Below is a small trained network, with its code and all its weights. Each question gives an input and a class and asks what happens when units are switched off, that is, made to give their printed mean instead of their output.

import numpy as np


def w(rows, s, z=0):
    codes = np.array(rows[::2]) - 128.0
    scale = np.full(codes.shape[1], s)
    scale[-1] = z or s
    return codes * scale


def f(y):
    return y / 2 * (1 + np.tanh(0.7978845608 * (y + 0.044715 * y**3)))


def log_softmax(a):
    a = a - a.max(-1, keepdims=True)
    return a - np.log(np.exp(a).sum(-1, keepdims=True))


def net(x, mask):
    res = np.array(x, float).reshape(1, 3) / 4 @ E
    y = f(res @ A[0][:, :-1].T + A[0][:, -1])
    res = res + np.where(mask, y, B[0][:, -1]) @ B[0][:, :-1]
    return log_softmax(res[-1] @ U[:, :-1].T + U[:, -1])


A, B = {}, {}
E = w([
[4,66,52,8,125,63,26,60,143,44,245,186],'x0',
[225,55,14,253,13,78,60,161,206,60,127,62],'x1',
[145,198,209,174,21,43,68,235,72,164,232,216],'x2',
],0.0042)
A[0] = w([
[148,199,198,166,51,77,88,216,64,137,226,192,125],'n0',
[31,208,212,60,219,173,172,128,51,201,114,198,95],'n1',
[107,36,57,105,209,230,171,41,197,87,38,34,57],'n2',
[21,197,208,4,225,175,172,107,54,205,158,188,79],'n3',
[40,76,42,44,107,80,68,61,140,47,230,183,40],'n4',
[52,210,229,38,205,163,163,99,45,205,127,178,68],'n5',
[213,160,179,211,121,182,209,193,101,185,29,72,84],'n6',
[151,192,175,157,48,40,62,250,90,165,209,219,48],'n7',
[195,177,175,220,124,179,195,201,124,222,38,84,107],'n8',
[21,42,79,42,101,90,27,77,171,56,232,180,70],'n9',
[234,185,166,201,98,210,215,168,133,225,73,65,78],'n10',
[192,62,35,218,58,84,45,189,210,72,134,58,11],'n11',
[134,49,64,98,212,195,185,18,191,83,38,48,92],'n12',
[137,186,177,159,51,63,65,239,58,190,228,204,4],'n13',
[198,60,48,208,64,54,46,178,212,51,118,59,37],'n14',
],0.0036,0.0016)
B[0] = w([
[169,103,184,85,202,145,152,173,79,86,92,195,217],'n0',
[168,77,69,227,121,32,198,97,194,176,66,68,234],'n1',
[185,76,244,45,192,174,208,191,25,72,94,208,243],'n2',
[182,66,110,216,119,58,177,107,185,185,108,60,249],'n3',
[83,181,254,74,48,177,94,43,93,190,210,45,234],'n4',
[166,49,82,185,123,35,186,79,191,202,74,69,229],'n5',
[48,181,200,70,55,178,62,58,109,191,202,61,236],'n6',
[186,81,230,45,182,168,197,185,44,76,84,179,221],'n7',
[48,198,191,65,37,164,55,77,118,174,197,79,239],'n8',
[73,180,223,63,75,170,74,56,100,211,192,28,252],'n9',
[64,186,209,60,43,176,55,50,113,186,206,40,237],'n10',
[181,42,143,187,100,39,228,67,170,202,76,39,240],'n11',
[164,115,215,52,206,176,197,207,25,47,86,188,245],'n12',
[190,70,227,68,177,161,222,166,40,82,82,164,207],'n13',
[181,45,136,180,126,42,203,89,159,168,76,52,245],'n14',
],0.0048,0.0034)
U = w([
[31,194,160,87,70,180,50,59,128,167,218,74,94],'0',
[176,65,100,254,127,19,174,103,222,159,84,91,96],'1',
[171,104,161,69,182,185,164,211,52,47,96,214,94],'2',
[88,184,60,172,141,154,55,168,196,101,142,180,227],'3',
[55,229,6,229,142,165,57,190,233,60,127,240,5],'4',
],0.0095,0.012)

Each question gives the input, the list of numbers given to net, and the class t.
The units are the neurons (one row each of A and B). Each row of codes is followed by its name. A weight is (code - 128) times the scale printed after its matrix; where a second scale follows, it is the last column's (A, B and U).
mask holds one flag per neuron, in row order. A switched-off neuron (its flag False) gives its mean, the last column of its row in B, instead of its output. The means were averaged over made-up inputs and are rounded, as every weight is.
A unit's drop is (log p(t) with every unit on - log p(t) with that unit switched off) / (log p(t) with every unit on - log p(t) with every unit switched off).
The circuit of an input: a set's keep is (log p(t) with only the set's units on - log p(t) with every unit switched off) / (log p(t) with every unit on - log p(t) with every unit switched off). Starting from the 12 units with the biggest drops (on a tie, the unit counted first), units are removed one at a time, each time the one whose removal leaves the highest keep (on an exact tie, the one counted first), for as long as the keep stays at least 0.8.
circuit, biggest first: the units of the circuit, biggest drop first
top k neurons: the k neurons with the biggest drops, biggest first
drop when u is switched off: that unit's drop, to one decimal
input [-8,2,-8], class 0: circuit, biggest first	(n10)
input [3,-5,-5], class 1: circuit, biggest first	(n3, n1)
input [-6,-8,8], class 1: top 3 neurons	(n1, n5, n3)
input [7,2,8], class 2: top 2 neurons	(n7, n13)
input [-1,-2,3], class 3: top 2 neurons	(n2, n12)
input [-5,-7,3], class 1: top 2 neurons	(n1, n5)
input [6,2,8], class 2: top 3 neurons	(n7, n13, n0)
input [-2,1,3], class 3: top 2 neurons	(n2, n12)
input [1,-4,-2], class 1: drop when n13 is switched off	0.0
input [1,-1,-4], class 2: drop when n2 is switched off	0.2
input [0,-3,3], class 3: drop when n2 is switched off	0.4
